Below are the code and all the weights of a small trained network. Each question names an input and a target symbol and asks about switching units off, where a switched-off unit gives its printed mean instead of its output.

import numpy as np


def w(rows, s, z=0):
    codes = np.array(rows[::2]) - 128.0
    scale = np.full(codes.shape[1], s)
    scale[-1] = z or s
    return codes * scale


def norm(h):
    return h / np.sqrt((h * h).mean(-1, keepdims=True) + 1e-5)


def f(y):
    return np.maximum(y, 0)


def softmax(a):
    e = np.exp(a - a.max(-1, keepdims=True))
    return e / e.sum(-1, keepdims=True)


def log_softmax(a):
    a = a - a.max(-1, keepdims=True)
    return a - np.log(np.exp(a).sum(-1, keepdims=True))


def net(x, mask):
    ids = ['βγεηλμξπτφ'.index(c) for c in x.split()]
    T = len(ids)
    res = E[ids] + P[:T]
    q, k, v = (norm(res) @ M[0].T for M in (Q, K, V))
    z = softmax(np.where(np.tri(T) > 0, q @ k.T / 4**0.5, -1e9)) @ v
    res = res + np.where(mask[0], z, O[0][:, -1]) @ O[0][:, :-1]
    y = f(norm(res) @ A[0][:, :-1].T + A[0][:, -1])
    res = res + np.where(mask[1:9], y, B[0][:, -1]) @ B[0][:, :-1]
    return log_softmax(norm(res)[-1] @ U[:, :-1].T + U[:, -1])


Q, K, V, O, A, B = {}, {}, {}, {}, {}, {}
E = w([
[43,134,59,129,102,66,80],'β',
[48,135,74,120,116,79,81],'γ',
[117,172,70,215,156,102,255],'ε',
[170,130,212,93,235,163,122],'η',
[72,66,83,222,164,202,157],'λ',
[193,150,46,114,81,177,111],'μ',
[150,173,129,172,141,152,247],'ξ',
[133,143,123,179,156,104,217],'π',
[176,167,87,176,172,67,164],'τ',
[103,191,183,196,67,102,105],'φ',
],0.013)
P = w([
[214,108,200,254,70,71,69],'0',
[182,133,143,223,104,95,125],'1',
[163,139,148,177,117,129,123],'2',
[141,149,135,161,137,139,122],'3',
[132,152,117,141,137,134,124],'4',
[120,153,103,129,144,143,131],'5',
[115,153,90,114,150,135,131],'6',
[109,151,84,97,149,144,139],'7',
[95,144,76,81,156,138,150],'8',
[91,144,73,61,159,144,156],'9',
[87,131,63,41,160,144,167],'10',
[85,108,46,27,165,153,172],'11',
[138,132,86,51,180,124,163],'12',
],0.0072)
Q[0] = w([
[90,79,196,99,5,132,18],'H1',
[183,96,143,178,102,89,181],'H1',
[172,158,130,90,53,112,190],'H1',
[117,113,205,79,90,97,127],'H1',
],0.017)
K[0] = w([
[147,220,217,243,51,59,87],'H1',
[197,49,132,165,183,139,72],'H1',
[187,4,155,108,64,166,85],'H1',
[88,82,208,173,48,73,130],'H1',
],0.012)
V[0] = w([
[208,118,48,151,112,155,157],'H1',
[136,118,59,190,91,255,50],'H1',
[224,136,120,110,217,129,42],'H1',
[49,25,142,211,229,121,118],'H1',
],0.0096)
O[0] = w([
[158,110,111,67,182,115,62,145],'H1',
[176,104,72,99,149,187,145,167],'H1',
[118,96,168,9,123,143,145,197],'H1',
[93,38,72,114,97,126,115,255],'H1',
],0.011,0.0061)
A[0] = w([
[120,194,50,94,128,80,111,136],'N1',
[49,84,133,184,133,92,107,40],'N2',
[171,157,199,142,117,177,153,61],'N3',
[135,241,208,203,61,184,95,27],'N4',
[204,191,75,180,143,150,159,179],'N5',
[86,56,108,97,173,106,81,80],'N6',
[169,140,114,86,31,74,252,8],'N7',
[97,157,40,125,101,154,197,73],'N8',
],0.012,0.0015)
B[0] = w([
[147,103,141,103,17,105,173,175],'N1',
[146,175,128,78,193,123,160,185],'N2',
[103,124,99,126,168,121,185,159],'N3',
[155,195,182,224,111,195,36,174],'N4',
[47,108,143,81,103,190,101,178],'N5',
[116,106,160,181,151,195,109,255],'N6',
[148,169,126,209,120,135,251,170],'N7',
[152,92,157,142,134,101,40,201],'N8',
],0.014,0.0088)
U = w([
[19,156,94,132,139,112,135,3],'β',
[92,51,232,108,96,153,159,181],'γ',
[137,229,166,207,100,178,67,171],'ε',
[179,37,54,185,99,178,113,107],'η',
[201,106,175,130,122,55,96,186],'λ',
[134,139,99,201,131,143,253,201],'μ',
[144,174,106,147,212,67,118,141],'ξ',
[180,200,74,43,121,183,142,208],'π',
[146,143,126,149,152,108,125,2],'τ',
[88,120,137,114,125,104,106,141],'φ',
],0.0071,0.0019)

Each question gives the input, a string of symbols that net reads in full, and the target symbol t.
The units are the heads (4 rows each of Q, K, V and O) and the neurons (one row each of A and B). Each row of codes is followed by its name. A weight is (code - 128) times the scale printed after its matrix; where a second scale follows, it is the last column's (O, A, B and U).
mask holds one flag per unit, heads first, then neurons. A switched-off unit (its flag False) gives its mean, the last column of its rows in O or B, instead of its output. The means were averaged over made-up inputs and are rounded, as every weight is.
A unit's drop is (log p(t) with every unit on - log p(t) with that unit switched off) / (log p(t) with every unit on - log p(t) with every unit switched off).
The circuit of an input: a set's keep is (log p(t) with only the set's units on - log p(t) with every unit switched off) / (log p(t) with every unit on - log p(t) with every unit switched off). Starting from all 9 units, units are removed one at a time, each time the one whose removal leaves the highest keep (on an exact tie, the one counted first), for as long as the keep stays at least 0.8.
units of the circuit, in order: the units of the circuit, biggest drop first
most important unit: the unit with the biggest drop
k most important neurons: the k neurons with the biggest drops, biggest first
drop when u is switched off: that unit's drop, to one decimal
input β τ η η μ π, target π: units of the circuit, in order	[H1]
input γ λ μ η λ η ε β φ β, target ε: 2 most important neurons	[N4; N2]
input τ β ε, target β: units of the circuit, in order	[H1; N5; N6]
input η β λ γ γ η λ η η η η φ, target ε: units of the circuit, in order	[H1; N4]
input γ η η γ τ β, target γ: 4 most important neurons	[N1; N6; N2; N4]
input φ τ λ π τ τ γ, target γ: units of the circuit, in order	[N1; N6; H1; N2]
input τ η γ β, target λ: 2 most important neurons	[N8; N1]
input ξ τ φ τ, target γ: 2 most important neurons	[N1; N8]
input λ η λ π λ τ γ, target γ: 3 most important neurons	[N1; N6; N2]
input η η η η γ, target λ: 3 most important neurons	[N8; N1; N2]
input ξ μ η ξ λ η λ λ η, target η: drop when N7 is switched off	0.0
input λ τ π λ τ η τ η η λ π, target η: drop when H1 is switched off	1.0
input η τ τ λ β, target γ: drop when N8 is switched off	0.1
input ε γ π η λ ξ η φ η τ, target μ: most important unit	N7
